Below is a small trained network, with its code and all its weights. Each question gives an input and a class and asks what happens when units are switched off, that is, made to give their printed mean instead of their output.

import numpy as np


def w(rows, s, z=0):
    codes = np.array(rows[::2]) - 128.0
    scale = np.full(codes.shape[1], s)
    scale[-1] = z or s
    return codes * scale


def norm(h):
    return h / np.sqrt((h * h).mean(-1, keepdims=True) + 1e-5)


def f(y):
    return np.maximum(y, 0)


def log_softmax(a):
    a = a - a.max(-1, keepdims=True)
    return a - np.log(np.exp(a).sum(-1, keepdims=True))


def net(x, mask):
    res = np.array(x, float).reshape(1, 4) / 4 @ E
    u = 0
    for l in range(3):
        y = f(norm(res) @ A[l][:, :-1].T + A[l][:, -1])
        res = res + np.where(mask[u : u + 7], y, B[l][:, -1]) @ B[l][:, :-1]
        u += 7
    return log_softmax(norm(res)[-1] @ U[:, :-1].T + U[:, -1])


A, B = {}, {}
E = w([
[143,146,253,154,116,146,50],'x0',
[126,132,132,125,125,126,130],'x1',
[152,94,157,27,123,118,125],'x2',
[179,85,199,164,100,70,207],'x3',
],0.0047)
A[0] = w([
[149,95,143,37,112,139,127,154],'L0N1',
[92,178,156,104,207,209,38,109],'L0N2',
[158,83,80,140,172,91,215,110],'L0N3',
[105,153,148,41,160,152,106,1],'L0N4',
[174,70,118,24,115,121,126,44],'L0N5',
[74,147,2,69,114,168,110,166],'L0N6',
[138,177,93,157,173,149,109,18],'L0N7',
],0.0053,0.0027)
B[0] = w([
[127,89,138,51,163,86,128,205],'L0N1',
[100,139,67,114,2,105,102,220],'L0N2',
[91,131,63,123,44,85,86,211],'L0N3',
[203,110,94,104,142,87,73,160],'L0N4',
[36,156,174,108,116,233,164,192],'L0N5',
[181,147,250,184,247,99,159,253],'L0N6',
[20,120,127,143,129,174,140,145],'L0N7',
],0.0049)
A[1] = w([
[163,125,253,164,113,150,129,64],'L1N1',
[106,94,79,100,122,121,226,134],'L1N2',
[203,157,152,61,158,112,109,89],'L1N3',
[96,164,76,102,231,176,149,83],'L1N4',
[145,108,118,129,130,147,125,108],'L1N5',
[155,137,40,169,50,121,125,5],'L1N6',
[156,166,111,210,122,106,121,157],'L1N7',
],0.0061,0.003)
B[1] = w([
[140,133,67,118,253,127,153,252],'L1N1',
[83,169,227,122,58,141,100,248],'L1N2',
[150,40,126,135,144,70,99,212],'L1N3',
[210,72,199,143,172,104,155,219],'L1N4',
[124,103,126,116,129,131,115,128],'L1N5',
[37,56,113,199,88,66,86,172],'L1N6',
[67,146,82,177,123,157,184,241],'L1N7',
],0.0052,0.0033)
A[2] = w([
[113,101,152,145,253,132,160,130],'L2N1',
[148,117,110,61,188,102,129,103],'L2N2',
[107,116,78,103,15,127,105,10],'L2N3',
[172,225,117,215,207,186,162,3],'L2N4',
[86,199,32,200,74,248,101,45],'L2N5',
[123,132,140,253,136,112,153,136],'L2N6',
[175,95,133,36,61,175,53,30],'L2N7',
],0.0066,0.0029)
B[2] = w([
[165,87,108,129,170,155,129,255],'L2N1',
[154,108,172,173,119,123,104,188],'L2N2',
[166,136,142,119,212,180,144,172],'L2N3',
[134,192,86,122,145,192,199,204],'L2N4',
[170,108,254,107,111,105,114,189],'L2N5',
[114,140,54,117,126,164,93,236],'L2N6',
[128,182,17,153,113,87,148,181],'L2N7',
],0.0083,0.0059)
U = w([
[148,155,73,176,180,193,181,255],'0',
[200,55,194,102,194,96,128,165],'1',
[137,175,250,159,87,161,82,59],'2',
[155,159,52,85,95,73,72,105],'3',
[55,119,87,203,42,107,153,28],'4',
[87,116,195,70,50,87,197,75],'5',
],0.016,0.0014)

Each question gives the input, the list of numbers given to net, and the class t.
The units are the neurons (one row each of A and B). Each row of codes is followed by its name. A weight is (code - 128) times the scale printed after its matrix; where a second scale follows, it is the last column's (A, B and U).
mask holds one flag per neuron, layer by layer. A switched-off neuron (its flag False) gives its mean, the last column of its row in B, instead of its output. The means were averaged over made-up inputs and are rounded, as every weight is.
A unit's drop is (log p(t) with every unit on - log p(t) with that unit switched off) / (log p(t) with every unit on - log p(t) with every unit switched off).
The circuit of an input: a set's keep is (log p(t) with only the set's units on - log p(t) with every unit switched off) / (log p(t) with every unit on - log p(t) with every unit switched off). Starting from the 12 units with the biggest drops (on a tie, the unit counted first), units are removed one at a time, each time the one whose removal leaves the highest keep (on an exact tie, the one counted first), for as long as the keep stays at least 0.8.
circuit, biggest first: the units of the circuit, biggest drop first
top k neurons: the k neurons with the biggest drops, biggest first
top k neurons in layer l: the k neurons of layer l with the biggest drops, biggest first
drop of u: that unit's drop, to one decimal
input [-5,-5,1,5], class 5: top neuron	[L1N2]
input [8,-6,6,0], class 3: circuit, biggest first	[L0N6 L2N7]
input [-6,3,0,6], class 4: top 2 neurons in layer 0	[L0N3 L0N1]
input [3,0,0,-4], class 2: top 2 neurons	[L0N2 L2N5]
input [0,-5,4,5], class 5: circuit, biggest first	[L0N6 L2N1]
input [0,4,4,2], class 5: top 2 neurons	[L0N6 L0N5]
input [2,3,-8,-4], class 2: top 2 neurons	[L2N5 L0N2]
input [8,8,1,-7], class 3: top 2 neurons in layer 1	[L1N7 L1N2]
input [-4,0,1,3], class 5: top 2 neurons in layer 1	[L1N2 L1N7]
input [0,8,-2,4], class 4: top 2 neurons	[L0N6 L0N3]
input [-1,-7,2,7], class 5: top 2 neurons	[L0N6 L2N1]
input [1,-7,-4,-6], class 2: top 3 neurons	[L0N2 L2N5 L1N1]
input [0,2,-3,5], class 4: top 2 neurons in layer 0	[L0N6 L0N3]
input [6,-3,0,5], class 0: top neuron in layer 1	[L1N1]
input [-7,3,1,7], class 5: top 2 neurons in layer 1	[L1N2 L1N7]
input [0,-4,-4,8], class 4: top 3 neurons in layer 0	[L0N6 L0N3 L0N5]
input [8,1,1,-5], class 3: top 2 neurons in layer 1	[L1N7 L1N2]
input [0,-6,2,-6], class 1: top 2 neurons in layer 0	[L0N6 L0N3]
input [7,7,-1,3], class 0: drop of L1N1	0.8
input [4,4,-7,-3], class 2: circuit, biggest first	[L2N5]
input [2,8,-4,-1], class 2: drop of L2N5	1.1
